array([[-25,  27, -18,   8,  22, -64,  21],
       [-25, -17, -18,   8,  22,   0,   6]]) -> 22

array([[ -6, -67, -43,   3,   9,  32],
       [ 60, -14,  10,  46,  31, -28]]) -> 46

array([[-53,  36,  -2, -27,  59],
       [ -2,  49,   6, -58,  -5]]) -> 6

array([[-15, -44, -66, -34,  11,   1],
       [ 38,  -9,  20,  -3, -14,   5]]) -> -3

array([[ 71, -32, -30, -27],
       [-21, -17, -25, -19]]) -> -17

array([[-18,  30, -30,  -6,  11],
       [  2,  -8, -46, -53, -34]]) -> -46

array([[ -8,  14, -36,   5,  13,  -6],
       [-18,  -2,  55, -25,  69,  13]]) -> -25

array([[-30,  32,  -1, -19, -24, -17,  17],
       [ 20,  18,  -7, -40,  52, -30,  -4]]) -> 52
---
[-14, 13, -40, -53, 0, -19] Answer: 13, 0

[[-5, -37, -5, -31, -35, 22, 2],
 [-2, 37, 11, 15, -31, 11, 4],
 [10, 65, 6, 14, -8, 19, 2]] Answer: 65, 37

[13, -54, -44, 7, 33, 44] Answer: 44, 33

[-15, -67, -20, 15, -34] Answer: 15, -15

[[45, -42, 31, -31, -25],
 [59, -31, 18, -12, -52]] Answer: 59, 45

[[-24, -18, 13, -43, 6, 3],
 [42, 28, -19, 58, -10, -5]] Answer: 58, 42
---
[[-11 -14  12   4  15  -7 -19]
 [ 10   3 -10   0 -11 -13  -9]
 [ 50 -12  23  35  29 -25  37]] --> -11, 37

[-55  28  16   9] --> -55, 9

[[-11  39  26  11  52 -15 -60]
 [ 27  42  -2  52  33  23  28]] --> -11, 28

[ 23 -34 -11 -53 -20 -12] --> 23, -12

[-54 -28  -9 -68  14 -67] --> -54, -67

[[ -7 -23   5 -11]
 [  9 -41   5  55]
 [ 11 -28  11  -5]] --> -7, -5

[-22   9  11   2 -32  55] --> -22, 55

[ 11   2  58 -28  25  13 -30] --> 11, -30
---
-18,-6,-1,0,-51,6,1
8,32,-19,6,-31,28,3
63,21,6,18,-61,7,4
Answer: 3

0,22,-4,-2,-21
-51,34,-48,-48,34
51,50,49,51,-33
Answer: 34

-35,-43,-20,-29,9,8,-10
23,-10,-20,9,4,15,-2
22,-14,-30,15,-33,60,13
Answer: -2

-24,19,55,-2,-5,-17,-16
8,8,-35,38,27,4,-36
24,-19,-44,12,0,17,-15
Answer: -36

-13,-2,18,23,-21,-9,69
21,-1,45,16,23,35,-43
1,6,-8,16,-9,16,10
Answer: -43

64,-23,-18,-24
-66,28,-37,-4
54,-1,-10,19
Answer: -4

10,-31,36,63,-13,20,13
2,2,28,13,-16,15,-16
8,5,29,13,-14,0,-7
Answer: -16

36,-19,-59,48,-61
-44,-65,57,62,36
-63,30,-11,-26,-41
Answer: 36

13,18,-17,12,-18,-20
10,-69,7,15,11,-11
-51,-20,4,15,15,20
Answer: -11

10,50,-23,10,-1,-8
40,-31,11,22,6,12
-8,51,-15,16,5,-11
Answer: 12
---
array([[2244, 8130, 1303, 6240],
       [2595, 8265, 2242, 6992]]) | 2244

array([[-22,  13, -32,  -6],
       [-37, -42, -21,  28],
       [-20,  18, -28, -11]]) | -22

array([-16,  12,  30,  32, -39,  49]) | -16

array([222, 203, 204,  33]) | 222

array([927,  93, 599, 403, 664]) | 927

array([3, 3, 4, 1, 7, 1]) | 3

array([ 471, -836,  500, -975,  364,  852]) | 471

array([152,  63, 143,  44, 211, 101,  64]) | 152

array([4537, 2751, 6440, 9229, 6925]) | 4537

array([[ 13, -32,   6, -28],
       [-43,  -6,  48,  22],
       [ 42, -24,  28,  44]]) | 13
---
[[ -0.18  -2.83  10.39 -12.04]
 [ 19.91   5.19   6.15  -6.26]] ==> 6.15

[[-0.01 -0.11 -0.09 -0.04 -0.06]
 [ 0.13 -0.09  0.00 -0.10 -0.08]
 [ 0.04 -0.07 -0.12 -0.07 -0.06]] ==> -0.10

[[-0.238 -1.571 -1.592  1.274  0.831  1.616 -0.188]
 [ 2.130  2.079  1.047  1.071 -1.922  1.824 -0.386]] ==> 1.824

[[ 0.10  0.05  0.10 -0.03  0.00]
 [-0.12 -0.06 -0.17  0.24  0.21]
 [-0.09  0.01 -0.08  0.17  0.12]] ==> 0.24

[[ -0.01  -3.83  -2.58  -7.12  -5.67  -3.48  14.80]
 [-13.91  -1.84   4.13  -6.47   2.31  -8.95  13.17]
 [-10.25 -11.50  -1.32 -15.92 -17.15  -1.48  13.44]] ==> -8.95

[[-0.068  0.044  0.063  0.027  0.163  0.029]
 [ 0.047 -0.042 -0.102  0.026 -0.091 -0.126]
 [-0.097 -0.033 -0.081 -0.034  0.067 -0.033]] ==> -0.091

[[-17.522 -10.264 -20.544 -12.828]
 [ -5.121  17.415  -4.636 -10.146]] ==> -4.636

[[ 0.023  0.125  0.079 -0.172]
 [-0.010  0.053  0.035 -0.080]
 [ 0.011  0.095  0.048 -0.141]] ==> 0.035
